Below are the code and all the weights of a small trained network. Each question names an input and a class and asks about switching units off, where a switched-off unit gives its printed mean instead of its output.

import numpy as np


def w(rows, s, z=0):
    codes = np.array(rows[::2]) - 128.0
    scale = np.full(codes.shape[1], s)
    scale[-1] = z or s
    return codes * scale


def norm(h):
    return h / np.sqrt((h * h).mean(-1, keepdims=True) + 1e-5)


def f(y):
    return np.maximum(y, 0)


def log_softmax(a):
    a = a - a.max(-1, keepdims=True)
    return a - np.log(np.exp(a).sum(-1, keepdims=True))


def net(x, mask):
    res = np.array(x, float).reshape(1, 6) / 4 @ E
    u = 0
    for l in range(2):
        y = f(norm(res) @ A[l][:, :-1].T + A[l][:, -1])
        res = res + np.where(mask[u : u + 7], y, B[l][:, -1]) @ B[l][:, :-1]
        u += 7
    return log_softmax(norm(res)[-1] @ U[:, :-1].T + U[:, -1])


A, B = {}, {}
E = w([
[47,176,168,2,97],'x0',
[129,124,129,126,129],'x1',
[148,127,204,152,60],'x2',
[126,113,138,127,135],'x3',
[128,123,134,127,131],'x4',
[8,219,105,251,133],'x5',
],0.0058)
A[0] = w([
[194,83,158,105,53,50],'L0N1',
[122,129,88,166,200,110],'L0N2',
[165,152,89,123,89,203],'L0N3',
[143,210,180,43,129,113],'L0N4',
[119,174,213,170,27,147],'L0N5',
[125,113,115,215,130,151],'L0N6',
[165,114,228,176,2,2],'L0N7',
],0.0093,0.0042)
B[0] = w([
[154,116,169,82,181,216],'L0N1',
[146,104,87,57,145,212],'L0N2',
[141,47,179,93,166,199],'L0N3',
[129,113,112,121,49,231],'L0N4',
[74,92,146,155,155,253],'L0N5',
[139,167,159,132,84,247],'L0N6',
[82,22,22,197,255,213],'L0N7',
],0.0093,0.0047)
A[1] = w([
[71,251,178,197,212,85],'L1N1',
[118,48,155,184,96,89],'L1N2',
[98,183,216,35,91,41],'L1N3',
[229,73,95,206,129,69],'L1N4',
[99,114,1,38,166,1],'L1N5',
[130,151,65,86,136,169],'L1N6',
[87,201,170,171,120,164],'L1N7',
],0.0099,0.0035)
B[1] = w([
[244,75,178,114,100,250],'L1N1',
[124,157,58,87,188,211],'L1N2',
[108,213,124,137,122,204],'L1N3',
[32,237,138,104,24,254],'L1N4',
[143,65,108,231,138,238],'L1N5',
[116,135,158,153,200,206],'L1N6',
[128,115,139,48,130,218],'L1N7',
],0.012,0.0047)
U = w([
[76,39,98,184,194,190],'0',
[168,77,215,65,112,167],'1',
[12,226,124,48,82,2],'2',
],0.011,0.0024)

Each question gives the input, the list of numbers given to net, and the class t.
The units are the neurons (one row each of A and B). Each row of codes is followed by its name. A weight is (code - 128) times the scale printed after its matrix; where a second scale follows, it is the last column's (A, B and U).
mask holds one flag per neuron, layer by layer. A switched-off neuron (its flag False) gives its mean, the last column of its row in B, instead of its output. The means were averaged over made-up inputs and are rounded, as every weight is.
A unit's drop is (log p(t) with every unit on - log p(t) with that unit switched off) / (log p(t) with every unit on - log p(t) with every unit switched off).
The circuit of an input: a set's keep is (log p(t) with only the set's units on - log p(t) with every unit switched off) / (log p(t) with every unit on - log p(t) with every unit switched off). Starting from the 12 units with the biggest drops (on a tie, the unit counted first), units are removed one at a time, each time the one whose removal leaves the highest keep (on an exact tie, the one counted first), for as long as the keep stays at least 0.8.
circuit, biggest first: the units of the circuit, biggest drop first
k most important neurons: the k neurons with the biggest drops, biggest first
top k neurons in layer l: the k neurons of layer l with the biggest drops, biggest first
drop when u is switched off: that unit's drop, to one decimal
input [-4,-5,8,2,3,-3], class 0: circuit, biggest first	[L0N7]
input [6,-5,4,3,5,-3], class 2: 4 most important neurons	[L1N1; L1N3; L0N2; L0N4]
input [-1,-8,-3,3,-5,7], class 1: circuit, biggest first	[L1N1; L0N7]
input [6,0,8,-5,-2,2], class 0: 2 most important neurons	[L0N7; L1N4]
input [-7,3,2,5,-4,-5], class 2: 2 most important neurons	[L1N4; L1N1]
input [4,-8,8,-5,-4,8], class 0: 4 most important neurons	[L0N5; L0N7; L1N4; L0N1]
input [-3,5,6,-3,7,-6], class 0: 2 most important neurons	[L0N7; L1N1]
input [-3,2,-5,-7,-3,8], class 1: 2 most important neurons	[L1N1; L0N7]
input [-6,-8,-3,7,7,6], class 1: 4 most important neurons	[L1N1; L0N7; L0N4; L0N6]
input [-5,-3,0,2,0,4], class 2: 2 most important neurons	[L1N4; L0N2]
input [7,4,-8,-3,8,-2], class 0: 3 most important neurons	[L1N5; L1N4; L0N6]
input [5,2,2,7,-6,8], class 1: 2 most important neurons	[L1N1; L1N4]
input [-1,8,5,5,-2,7], class 1: top 3 neurons in layer 1	[L1N1; L1N7; L1N5]
input [-7,4,5,3,3,3], class 2: circuit, biggest first	[L1N4]
input [7,3,7,-6,7,2], class 0: top 2 neurons in layer 1	[L1N4; L1N3]
input [3,4,-7,-3,-3,-7], class 0: top 2 neurons in layer 1	[L1N5; L1N1]
input [-8,-4,2,3,7,6], class 2: top 2 neurons in layer 0	[L0N2; L0N1]
input [-7,-6,-2,-4,-6,-5], class 2: 2 most important neurons	[L1N4; L1N1]
input [-1,1,6,-4,0,-2], class 0: drop when L1N7 is switched off	0.0
input [-2,3,7,-4,-2,-2], class 0: drop when L0N7 is switched off	0.2
input [-6,2,-4,-1,-5,6], class 1: drop when L1N2 is switched off	0.1
input [-1,2,2,-5,4,8], class 1: drop when L1N1 is switched off	0.6
input [4,5,7,8,1,0], class 0: most important neuron	[L0N7]
input [6,-4,-7,-7,-7,-3], class 0: 3 most important neurons	[L1N5; L1N4; L0N6]
